Here is a tiny trained network, its code and every weight. The questions are about switching its units off for an input and a class, where a switched-off unit gives its printed mean instead of its output.

import numpy as np


def w(rows, s, z=0):
    codes = np.array(rows[::2]) - 128.0
    scale = np.full(codes.shape[1], s)
    scale[-1] = z or s
    return codes * scale


def f(y):
    return y / 2 * (1 + np.tanh(0.7978845608 * (y + 0.044715 * y**3)))


def log_softmax(a):
    a = a - a.max(-1, keepdims=True)
    return a - np.log(np.exp(a).sum(-1, keepdims=True))


def net(x, mask):
    res = np.array(x, float).reshape(1, 4) / 4 @ E
    y = f(res @ A[0][:, :-1].T + A[0][:, -1])
    res = res + np.where(mask, y, B[0][:, -1]) @ B[0][:, :-1]
    return log_softmax(res[-1] @ U[:, :-1].T + U[:, -1])


A, B = {}, {}
E = w([
[114,210,220,88,124,49,146],'x0',
[12,206,130,130,147,173,117],'x1',
[190,133,147,58,106,85,1],'x2',
[101,79,105,36,54,172,134],'x3',
],0.0096)
A[0] = w([
[97,107,123,183,124,151,251,180],'neuron 1',
[58,121,137,109,100,185,177,155],'neuron 2',
[52,103,58,97,119,197,95,180],'neuron 3',
[104,186,121,183,187,176,202,253],'neuron 4',
[184,58,109,114,108,158,161,161],'neuron 5',
[44,159,147,91,131,156,178,134],'neuron 6',
[209,164,177,76,128,32,67,208],'neuron 7',
[126,167,118,206,194,136,157,151],'neuron 8',
[147,61,74,101,87,178,25,160],'neuron 9',
[227,128,188,111,134,23,111,226],'neuron 10',
[94,180,99,206,187,121,134,142],'neuron 11',
[123,120,99,217,213,117,163,169],'neuron 12',
[172,170,125,215,186,120,112,117],'neuron 13',
[222,5,50,117,120,151,140,188],'neuron 14',
[201,116,99,81,94,134,35,207],'neuron 15',
[43,119,92,126,55,165,172,205],'neuron 16',
[210,56,115,124,133,57,142,135],'neuron 17',
[137,95,127,73,104,135,56,175],'neuron 18',
[91,173,161,123,125,118,120,211],'neuron 19',
[255,76,111,132,122,109,191,142],'neuron 20',
],0.0086,0.005)
B[0] = w([
[136,128,120,173,195,75,174,231],'neuron 1',
[169,176,117,108,191,132,193,188],'neuron 2',
[209,163,145,83,217,201,135,204],'neuron 3',
[174,129,125,193,222,77,112,234],'neuron 4',
[106,74,27,159,100,144,171,190],'neuron 5',
[166,221,136,127,173,109,185,185],'neuron 6',
[42,202,188,27,10,64,50,254],'neuron 7',
[148,99,130,169,167,102,98,187],'neuron 8',
[203,81,88,55,140,232,83,209],'neuron 9',
[34,131,157,112,1,91,79,252],'neuron 10',
[127,121,148,161,201,99,75,185],'neuron 11',
[133,79,112,196,166,94,83,199],'neuron 12',
[93,53,143,142,124,132,31,179],'neuron 13',
[106,74,32,170,53,177,152,246],'neuron 14',
[134,141,121,65,73,181,75,217],'neuron 15',
[183,184,105,116,198,147,185,210],'neuron 16',
[66,149,104,128,29,124,156,200],'neuron 17',
[146,123,137,80,98,157,75,184],'neuron 18',
[129,182,179,112,178,90,126,182],'neuron 19',
[89,73,100,193,21,93,160,214],'neuron 20',
],0.0078,0.011)
U = w([
[198,118,96,65,153,255,101,226],'0',
[89,93,162,104,146,139,147,2],'1',
[158,236,135,137,195,103,230,137],'2',
[76,226,240,61,91,29,71,177],'3',
[91,106,95,113,49,139,90,47],'4',
[119,76,83,178,100,106,223,91],'5',
[141,96,144,194,193,78,49,157],'6',
],0.0081,0.0028)

Each question gives the input, the list of numbers given to net, and the class t.
The units are the neurons (one row each of A and B). Each row of codes is followed by its name. A weight is (code - 128) times the scale printed after its matrix; where a second scale follows, it is the last column's (A, B and U).
mask holds one flag per neuron, in row order. A switched-off neuron (its flag False) gives its mean, the last column of its row in B, instead of its output. The means were averaged over made-up inputs and are rounded, as every weight is.
A unit's drop is (log p(t) with every unit on - log p(t) with that unit switched off) / (log p(t) with every unit on - log p(t) with every unit switched off).
The circuit of an input: a set's keep is (log p(t) with only the set's units on - log p(t) with every unit switched off) / (log p(t) with every unit on - log p(t) with every unit switched off). Starting from the 12 units with the biggest drops (on a tie, the unit counted first), units are removed one at a time, each time the one whose removal leaves the highest keep (on an exact tie, the one counted first), for as long as the keep stays at least 0.8.
units of the circuit, in order: the units of the circuit, biggest drop first
top k neurons: the k neurons with the biggest drops, biggest first
drop of u: that unit's drop, to one decimal
input [0,0,4,3], class 0: units of the circuit, in order -> neuron 9
input [4,-8,-4,-5], class 3: top 2 neurons -> neuron 10; neuron 7
input [-3,-2,8,8], class 0: top 2 neurons -> neuron 9; neuron 3
input [-5,-4,-4,8], class 0: top 2 neurons -> neuron 9; neuron 3
input [-5,5,0,-1], class 2: top 2 neurons -> neuron 15; neuron 14
input [-2,-6,-2,5], class 5: top 4 neurons -> neuron 7; neuron 20; neuron 5; neuron 10
input [2,-8,8,2], class 4: top 2 neurons -> neuron 14; neuron 9
input [-1,-7,8,-6], class 4: top 3 neurons -> neuron 14; neuron 20; neuron 9
input [-4,4,-8,4], class 2: drop of neuron 4 -> 0.0
input [5,5,-1,-6], class 6: drop of neuron 4 -> 0.2
input [-2,2,-2,5], class 0: drop of neuron 3 -> 0.2
input [-2,-3,4,7], class 0: drop of neuron 15 -> 0.1
